[[-0.66, 0.11, -0.34, 0.49, 0.58, 0.72, 0.52, 1.39],
 [-1.84, -0.18, -0.80, 0.44, 1.55, 1.83, 0.81, 1.27],
 [-0.81, 0.05, -0.38, 0.70, 0.82, 0.84, 0.44, 1.25],
 [-0.62, 0.26, -0.32, 0.11, 0.83, 0.85, 0.54, 0.98],
 [-2.28, -0.36, -0.97, 0.30, 2.54, 2.85, 0.95, 2.08],
 [-0.42, 0.20, -0.29, -0.29, 0.99, 0.95, 0.94, 1.51],
 [-1.86, -0.37, -0.71, 0.37, 1.87, 2.07, 1.08, 1.76],
 [-0.35, 0.15, -0.28, 0.40, 0.74, 0.68, 0.76, 1.62],
 [-0.72, -0.01, -0.32, -0.09, 1.21, 1.76, 1.03, 2.12],
 [-0.65, 0.01, -0.37, 0.39, 1.98, 1.84, 1.09, 2.11]] out -0.65

[[0.390, 1.061, -1.625, -0.107, -1.210, -1.699, 0.097, -1.058, -1.326, -1.280, -0.133, 0.829],
 [-1.032, -0.751, -0.519, -0.177, -1.443, 0.167, -1.392, 1.684, -0.575, -0.665, -0.061, -0.458],
 [1.316, -1.456, -1.667, -0.111, 0.372, -0.958, -0.993, -0.681, -2.090, -0.986, -0.141, -1.542],
 [1.062, 1.754, 2.288, -1.156, 0.940, -0.500, -0.696, 0.248, -1.432, 0.297, -0.941, -0.352],
 [0.986, 1.996, 0.121, 1.360, -0.952, -2.098, -0.426, 1.149, -0.594, -2.136, 1.474, 1.025]] out 0.986

[[0.22, -0.19, 0.16, -0.02, 0.05, 0.03, -0.03],
 [0.09, 0.06, -0.03, -0.17, -0.01, -0.05, -0.02],
 [0.08, 0.00, -0.04, 0.06, -0.15, 0.17, 0.13],
 [0.10, -0.14, -0.20, -0.13, 0.07, 0.00, -0.18],
 [-0.12, 0.05, -0.13, -0.13, 0.03, -0.03, -0.22],
 [-0.14, -0.14, 0.08, 0.07, 0.07, -0.16, 0.07],
 [-0.11, 0.03, 0.02, -0.18, 0.14, -0.09, -0.06],
 [0.08, 0.18, 0.12, 0.05, -0.16, 0.09, 0.03],
 [-0.07, 0.02, -0.15, 0.16, -0.14, -0.06, -0.06],
 [-0.07, -0.16, -0.05, 0.03, -0.11, 0.21, -0.06],
 [-0.15, -0.18, -0.14, -0.14, -0.05, 0.14, -0.11],
 [-0.13, 0.12, -0.01, 0.14, 0.05, 0.01, -0.23]] out -0.13

[[0.67, 0.23, -0.39, -1.00, 1.88, 0.03, -0.70],
 [0.56, -0.16, -1.08, -1.89, 1.91, -0.28, 0.08],
 [1.01, 0.74, 0.02, -1.01, 1.84, 0.06, -0.26],
 [0.47, -0.65, -0.81, -1.02, 2.01, -0.05, -0.51],
 [0.82, -0.34, -0.75, -1.47, 1.48, 0.71, -0.57],
 [0.90, 0.50, -0.19, -0.12, 1.33, -0.05, 0.01],
 [0.67, 0.01, -0.02, 0.21, 0.91, 0.17, 0.04],
 [0.70, -0.26, -0.30, -1.61, 2.03, 0.52, 0.36],
 [0.54, 0.60, -0.22, -0.85, 1.25, 0.03, -0.45],
 [0.79, 0.09, -0.55, -1.99, 2.21, 0.47, -0.46],
 [0.31, 0.35, 0.11, 0.00, 1.00, 0.23, 0.13],
 [1.10, -0.13, -0.82, -1.23, 1.99, -0.13, 0.25]] out 1.10

[[-1.4, -0.5, -1.4, 0.0, -1.0, 1.3, -0.5, -1.2, -1.5, 1.3, 0.1, 0.9, -0.3],
 [0.8, 0.0, 0.8, -0.7, 0.4, -1.8, 0.0, 0.4, 1.0, -1.6, -0.4, -1.4, -0.2],
 [1.1, -0.4, -0.1, -2.0, -1.4, -1.8, 0.0, -1.1, 1.0, 0.5, 1.2, -1.1, 0.1],
 [1.1, -0.2, 0.0, -1.7, -1.3, -1.6, 0.2, -0.8, 1.0, 0.6, 1.1, -1.1, 0.3],
 [-1.4, -0.5, -1.4, 0.0, -1.0, 1.3, -0.5, -1.2, -1.6, 1.4, 0.1, 0.9, -0.3],
 [-2.6, 0.2, -1.0, 2.0, 0.3, 1.6, -0.1, 1.1, -2.8, -0.6, -2.5, 0.4, -0.5],
 [1.6, -0.4, 0.2, -2.1, -1.3, -2.1, 0.1, -1.0, 1.5, 0.4, 1.5, -1.3, 0.2],
 [0.8, 0.0, 0.8, -0.7, 0.4, -1.7, -0.1, 0.4, 1.0, -1.5, -0.4, -1.3, -0.3],
 [-0.4, -0.4, -0.4, -0.4, -0.3, -0.4, -0.5, -0.5, -0.4, -0.4, -0.4, -0.3, -0.4],
 [-1.2, 1.7, -0.9, 0.4, -2.9, -1.6, 2.3, 2.4, -2.2, 1.7, -1.5, -2.5, 1.4],
 [0.9, -0.1, 0.9, -0.7, 0.5, -1.8, -0.1, 0.4, 1.1, -1.7, -0.3, -1.3, -0.3],
 [-1.3, -0.5, -1.3, 0.0, -0.9, 1.2, -0.5, -1.1, -1.4, 1.1, 0.0, 0.9, -0.4]] out -1.3

[[-0.36, -1.02, 1.05, -0.22, -0.53, 0.82],
 [-0.74, 0.20, -1.95, -0.26, 0.01, -1.37],
 [-0.84, -1.10, 0.48, -0.16, -0.45, 0.61],
 [0.48, -0.82, 1.95, -0.33, -0.66, 1.12],
 [0.38, 1.01, -1.81, -0.44, 0.04, -1.84],
 [0.28, -0.88, 1.77, -0.30, -0.64, 1.05],
 [-0.89, -1.10, 0.42, -0.15, -0.43, 0.59],
 [0.47, -0.83, 1.94, -0.33, -0.67, 1.12],
 [0.89, -0.72, 2.37, -0.37, -0.74, 1.25],
 [-1.35, -1.14, -0.21, -0.10, -0.33, 0.31],
 [0.02, -0.94, 1.46, -0.26, -0.60, 0.97]] out 0.02
